Here is a tiny trained network, its code and every weight. The questions are about switching its units off for an input and a class, where a switched-off unit gives its printed mean instead of its output.

import numpy as np


def w(rows, s, z=0):
    codes = np.array(rows[::2]) - 128.0
    scale = np.full(codes.shape[1], s)
    scale[-1] = z or s
    return codes * scale


def norm(h):
    return h / np.sqrt((h * h).mean(-1, keepdims=True) + 1e-5)


def f(y):
    return y / 2 * (1 + np.tanh(0.7978845608 * (y + 0.044715 * y**3)))


def log_softmax(a):
    a = a - a.max(-1, keepdims=True)
    return a - np.log(np.exp(a).sum(-1, keepdims=True))


def net(x, mask):
    res = np.array(x, float).reshape(1, 7) / 4 @ E
    u = 0
    for l in range(3):
        y = f(norm(res) @ A[l][:, :-1].T + A[l][:, -1])
        res = res + np.where(mask[u : u + 5], y, B[l][:, -1]) @ B[l][:, :-1]
        u += 5
    return log_softmax(norm(res)[-1] @ U[:, :-1].T + U[:, -1])


A, B = {}, {}
E = w([
[79,104,195,139,184,139,76,142,140,171,106,177],'x0',
[98,78,121,126,8,192,111,27,179,194,55,111],'x1',
[21,206,18,64,122,96,105,155,192,126,127,129],'x2',
[179,223,251,57,89,124,158,132,192,72,81,176],'x3',
[99,86,156,111,142,139,235,204,168,180,120,83],'x4',
[131,179,129,74,190,139,184,3,59,188,146,152],'x5',
[96,147,123,159,129,140,152,148,57,102,19,129],'x6',
],0.0047)
A[0] = w([
[103,156,110,171,142,94,165,125,85,104,3,99,81],'L0N0',
[160,138,94,133,81,67,188,88,119,67,142,45,88],'L0N1',
[169,122,109,114,136,129,131,104,220,157,212,125,132],'L0N2',
[88,128,153,159,157,143,240,144,188,156,133,62,10],'L0N3',
[127,156,117,72,163,154,165,73,90,153,143,136,3],'L0N4',
],0.007,0.0025)
B[0] = w([
[185,59,122,57,158,104,130,131,218,185,230,219,252],'L0N0',
[51,93,190,164,197,83,93,106,169,108,86,133,201],'L0N1',
[143,83,125,88,157,123,154,150,139,161,133,217,242],'L0N2',
[198,197,106,170,201,206,8,130,128,88,92,138,227],'L0N3',
[188,203,118,202,58,54,142,162,133,205,95,106,198],'L0N4',
],0.011,0.0026)
A[1] = w([
[161,162,68,173,90,88,73,3,129,46,174,211,136],'L1N0',
[71,104,216,162,165,50,115,169,114,158,114,113,252],'L1N1',
[107,122,103,120,34,192,110,5,209,178,110,128,85],'L1N2',
[81,151,183,115,188,59,25,134,160,200,129,94,207],'L1N3',
[196,170,215,93,91,115,102,128,140,81,118,132,14],'L1N4',
],0.0044,0.0028)
B[1] = w([
[185,111,103,135,178,240,78,200,139,115,105,139,207],'L1N0',
[91,122,180,72,50,117,93,48,118,172,131,145,232],'L1N1',
[150,125,211,68,226,105,174,254,114,119,104,24,208],'L1N2',
[40,172,150,141,107,124,50,34,132,114,85,113,254],'L1N3',
[44,127,30,221,161,196,219,111,115,116,185,134,160],'L1N4',
],0.0075,0.0031)
A[2] = w([
[118,102,153,198,31,90,64,230,198,98,153,136,64],'L2N0',
[111,223,164,97,181,7,88,168,11,58,255,143,4],'L2N1',
[102,218,185,62,102,175,185,135,191,118,140,154,244],'L2N2',
[198,58,223,233,133,151,149,87,92,136,171,114,72],'L2N3',
[88,63,72,185,165,116,82,133,80,218,179,84,66],'L2N4',
],0.0056,0.0016)
B[2] = w([
[217,229,125,136,160,72,187,25,44,254,105,127,199],'L2N0',
[150,50,175,94,91,181,151,163,162,165,54,46,224],'L2N1',
[106,52,54,210,96,139,153,120,59,68,168,116,255],'L2N2',
[29,189,13,52,132,65,62,164,144,100,127,127,253],'L2N3',
[150,161,177,174,60,173,253,121,146,12,124,169,221],'L2N4',
],0.0077,0.0039)
U = w([
[202,180,117,177,201,215,48,142,120,109,112,145,200],'0',
[199,207,134,168,75,45,165,97,78,231,118,122,127],'1',
[167,55,125,71,155,108,161,132,168,162,175,242,112],'2',
[125,75,204,59,113,150,154,195,106,138,97,10,101],'3',
[76,122,112,213,67,175,213,101,95,44,158,158,104],'4',
[57,153,66,70,114,82,94,140,112,124,135,129,230],'5',
[41,121,216,155,154,90,86,54,146,126,110,149,120],'6',
[141,159,200,175,110,141,110,104,149,131,229,91,1],'7',
],0.012,0.0056)

Each question gives the input, the list of numbers given to net, and the class t.
The units are the neurons (one row each of A and B). Each row of codes is followed by its name. A weight is (code - 128) times the scale printed after its matrix; where a second scale follows, it is the last column's (A, B and U).
mask holds one flag per neuron, layer by layer. A switched-off neuron (its flag False) gives its mean, the last column of its row in B, instead of its output. The means were averaged over made-up inputs and are rounded, as every weight is.
A unit's drop is (log p(t) with every unit on - log p(t) with that unit switched off) / (log p(t) with every unit on - log p(t) with every unit switched off).
The circuit of an input: a set's keep is (log p(t) with only the set's units on - log p(t) with every unit switched off) / (log p(t) with every unit on - log p(t) with every unit switched off). Starting from the 12 units with the biggest drops (on a tie, the unit counted first), units are removed one at a time, each time the one whose removal leaves the highest keep (on an exact tie, the one counted first), for as long as the keep stays at least 0.8.
circuit, biggest first: the units of the circuit, biggest drop first
top k neurons: the k neurons with the biggest drops, biggest first
drop when u is switched off: that unit's drop, to one decimal
input [-7,1,-3,-8,-7,4,5], class 4: top 2 neurons	L2N4, L0N3
input [-5,0,2,-7,-7,-5,-7], class 0: circuit, biggest first	L1N0
input [0,-8,7,8,0,-1,1], class 3: top 2 neurons	L2N1, L2N4
input [4,-5,6,2,-8,0,-1], class 0: top 3 neurons	L1N0, L0N1, L2N3
input [3,0,5,2,-4,-5,-4], class 1: top 4 neurons	L2N0, L0N3, L0N1, L0N0
input [8,8,-2,-6,-8,8,-5], class 0: top 3 neurons	L1N0, L0N1, L1N2
input [-3,-7,-1,-7,2,-3,4], class 3: top 3 neurons	L2N1, L1N4, L2N2
input [7,0,8,8,1,1,1], class 4: top 3 neurons	L2N2, L0N1, L2N3
input [8,8,-3,-1,-7,8,3], class 1: top 4 neurons	L0N4, L0N3, L0N1, L2N1
input [-8,-5,-2,-6,7,-4,-4], class 6: top 3 neurons	L0N1, L1N0, L1N1
input [-5,-5,6,-4,-3,3,-7], class 2: top 3 neurons	L0N2, L2N3, L1N2
input [0,-4,5,5,5,5,1], class 0: top 2 neurons	L0N3, L2N0
input [1,-7,5,-2,-5,6,-2], class 3: top 2 neurons	L2N1, L0N3
input [-2,7,-3,5,-3,5,-2], class 3: circuit, biggest first	L1N2
input [-2,-5,1,6,-5,-7,2], class 1: top 2 neurons	L2N0, L0N3
input [-1,-7,-6,-1,3,-8,0], class 1: drop when L2N0 is switched off	1.4
input [5,-4,8,-8,6,6,7], class 4: drop when L2N3 is switched off	0.3
input [-4,7,-6,-3,-5,0,8], class 2: drop when L2N3 is switched off	0.0
